Below is a small trained network, with its code and all its weights. Each question gives an input and a class and asks what happens when units are switched off, that is, made to give their printed mean instead of their output.

import numpy as np


def w(rows, s, z=0):
    codes = np.array(rows[::2]) - 128.0
    scale = np.full(codes.shape[1], s)
    scale[-1] = z or s
    return codes * scale


def norm(h):
    return h / np.sqrt((h * h).mean(-1, keepdims=True) + 1e-5)


def f(y):
    return np.maximum(y, 0)


def log_softmax(a):
    a = a - a.max(-1, keepdims=True)
    return a - np.log(np.exp(a).sum(-1, keepdims=True))


def net(x, mask):
    res = np.array(x, float).reshape(1, 7) / 4 @ E
    u = 0
    for l in range(2):
        y = f(norm(res) @ A[l][:, :-1].T + A[l][:, -1])
        res = res + np.where(mask[u : u + 7], y, B[l][:, -1]) @ B[l][:, :-1]
        u += 7
    return log_softmax(norm(res)[-1] @ U[:, :-1].T + U[:, -1])


A, B = {}, {}
E = w([
[115,166,143,149,98,137,211,55,84,72],'x0',
[177,167,75,65,76,195,195,172,100,137],'x1',
[193,152,37,119,115,4,144,138,142,121],'x2',
[193,137,128,231,144,143,101,159,38,122],'x3',
[118,228,175,138,133,190,170,139,187,145],'x4',
[151,92,157,45,87,83,83,86,120,207],'x5',
[59,94,135,142,112,109,63,155,110,220],'x6',
],0.0028)
A[0] = w([
[65,58,170,162,191,176,45,156,107,203,68],'L0N1',
[242,140,51,31,83,111,254,72,110,51,163],'L0N2',
[56,111,153,172,151,88,201,106,142,18,1],'L0N3',
[91,146,109,46,40,246,148,237,157,187,39],'L0N4',
[222,113,126,222,226,88,61,148,152,92,23],'L0N5',
[173,76,29,240,186,137,92,250,17,103,111],'L0N6',
[70,73,145,135,251,133,53,195,203,162,63],'L0N7',
],0.003,0.0027)
B[0] = w([
[193,188,137,146,31,122,160,103,123,115,208],'L0N1',
[138,208,229,205,20,59,149,89,128,162,252],'L0N2',
[98,115,92,141,150,180,115,151,109,102,156],'L0N3',
[85,114,115,153,214,194,144,121,52,2,196],'L0N4',
[98,72,89,153,186,199,111,211,83,56,175],'L0N5',
[91,56,31,165,248,156,43,203,121,85,246],'L0N6',
[165,204,97,106,89,96,186,81,188,115,196],'L0N7',
],0.0039,0.0033)
A[1] = w([
[147,93,103,96,87,2,79,131,147,196,3],'L1N1',
[49,125,157,50,177,198,185,93,149,121,10],'L1N2',
[143,215,141,156,122,140,242,138,128,99,59],'L1N3',
[102,66,122,164,154,71,176,51,117,54,73],'L1N4',
[117,206,158,222,111,118,171,134,109,95,152],'L1N5',
[102,181,118,67,118,165,199,148,193,158,88],'L1N6',
[163,49,167,112,74,134,79,70,21,167,95],'L1N7',
],0.0044,0.0017)
B[1] = w([
[238,128,84,32,148,30,102,212,254,215,202],'L1N1',
[194,63,49,183,202,114,74,186,54,79,187],'L1N2',
[78,148,197,86,82,146,155,56,188,190,225],'L1N3',
[64,103,95,188,160,229,87,167,41,74,188],'L1N4',
[143,141,167,65,92,88,150,90,174,192,254],'L1N5',
[111,127,144,213,126,174,150,118,40,53,190],'L1N6',
[61,185,149,180,103,209,204,90,121,64,217],'L1N7',
],0.0048,0.0037)
U = w([
[87,210,250,135,25,176,223,6,134,129,118],'0',
[222,110,76,34,119,5,88,221,226,254,2],'1',
[81,38,27,205,253,226,65,219,20,18,232],'2',
],0.0064,0.002)

Each question gives the input, the list of numbers given to net, and the class t.
The units are the neurons (one row each of A and B). Each row of codes is followed by its name. A weight is (code - 128) times the scale printed after its matrix; where a second scale follows, it is the last column's (A, B and U).
mask holds one flag per neuron, layer by layer. A switched-off neuron (its flag False) gives its mean, the last column of its row in B, instead of its output. The means were averaged over made-up inputs and are rounded, as every weight is.
A unit's drop is (log p(t) with every unit on - log p(t) with that unit switched off) / (log p(t) with every unit on - log p(t) with every unit switched off).
The circuit of an input: a set's keep is (log p(t) with only the set's units on - log p(t) with every unit switched off) / (log p(t) with every unit on - log p(t) with every unit switched off). Starting from the 12 units with the biggest drops (on a tie, the unit counted first), units are removed one at a time, each time the one whose removal leaves the highest keep (on an exact tie, the one counted first), for as long as the keep stays at least 0.8.
circuit, biggest first: the units of the circuit, biggest drop first
top k neurons: the k neurons with the biggest drops, biggest first
top k neurons in layer l: the k neurons of layer l with the biggest drops, biggest first
drop of u: that unit's drop, to one decimal
input [-5,8,-1,2,1,5,4], class 2: circuit, biggest first : L0N4
input [-8,0,-8,-4,8,4,2], class 2: circuit, biggest first : L1N2, L0N4
input [-1,1,-7,-3,3,7,8], class 2: top 3 neurons in layer 1 : L1N2, L1N5, L1N3
input [1,-8,-8,7,-8,8,7], class 0: top 2 neurons in layer 0 : L0N1, L0N4
input [3,4,8,7,6,-3,8], class 1: top 4 neurons : L1N5, L1N4, L1N7, L1N6
input [-2,6,3,5,-2,2,8], class 2: top 3 neurons : L0N6, L1N5, L0N2
input [1,-7,1,4,4,-3,8], class 1: circuit, biggest first : L1N5, L1N7
input [-7,-6,-1,4,-7,1,6], class 1: top 2 neurons : L1N1, L0N7
input [-2,4,-1,-7,0,6,6], class 2: top 2 neurons : L0N4, L0N2
input [2,7,-8,-5,-6,3,2], class 2: top 2 neurons : L1N2, L0N4
input [-4,0,-5,-3,1,-2,-5], class 2: top 2 neurons : L1N2, L0N2
input [-2,8,1,-1,-2,1,1], class 0: top 2 neurons : L0N2, L0N4
input [1,0,3,-5,-8,-4,-6], class 0: top 2 neurons : L0N2, L1N4
input [-7,-4,-6,2,-7,4,8], class 1: top neuron in layer 1 : L1N1
input [-3,8,1,1,6,5,5], class 2: drop of L0N2 : 0.1
input [-6,3,-4,-5,2,7,-7], class 2: drop of L1N2 : 0.4
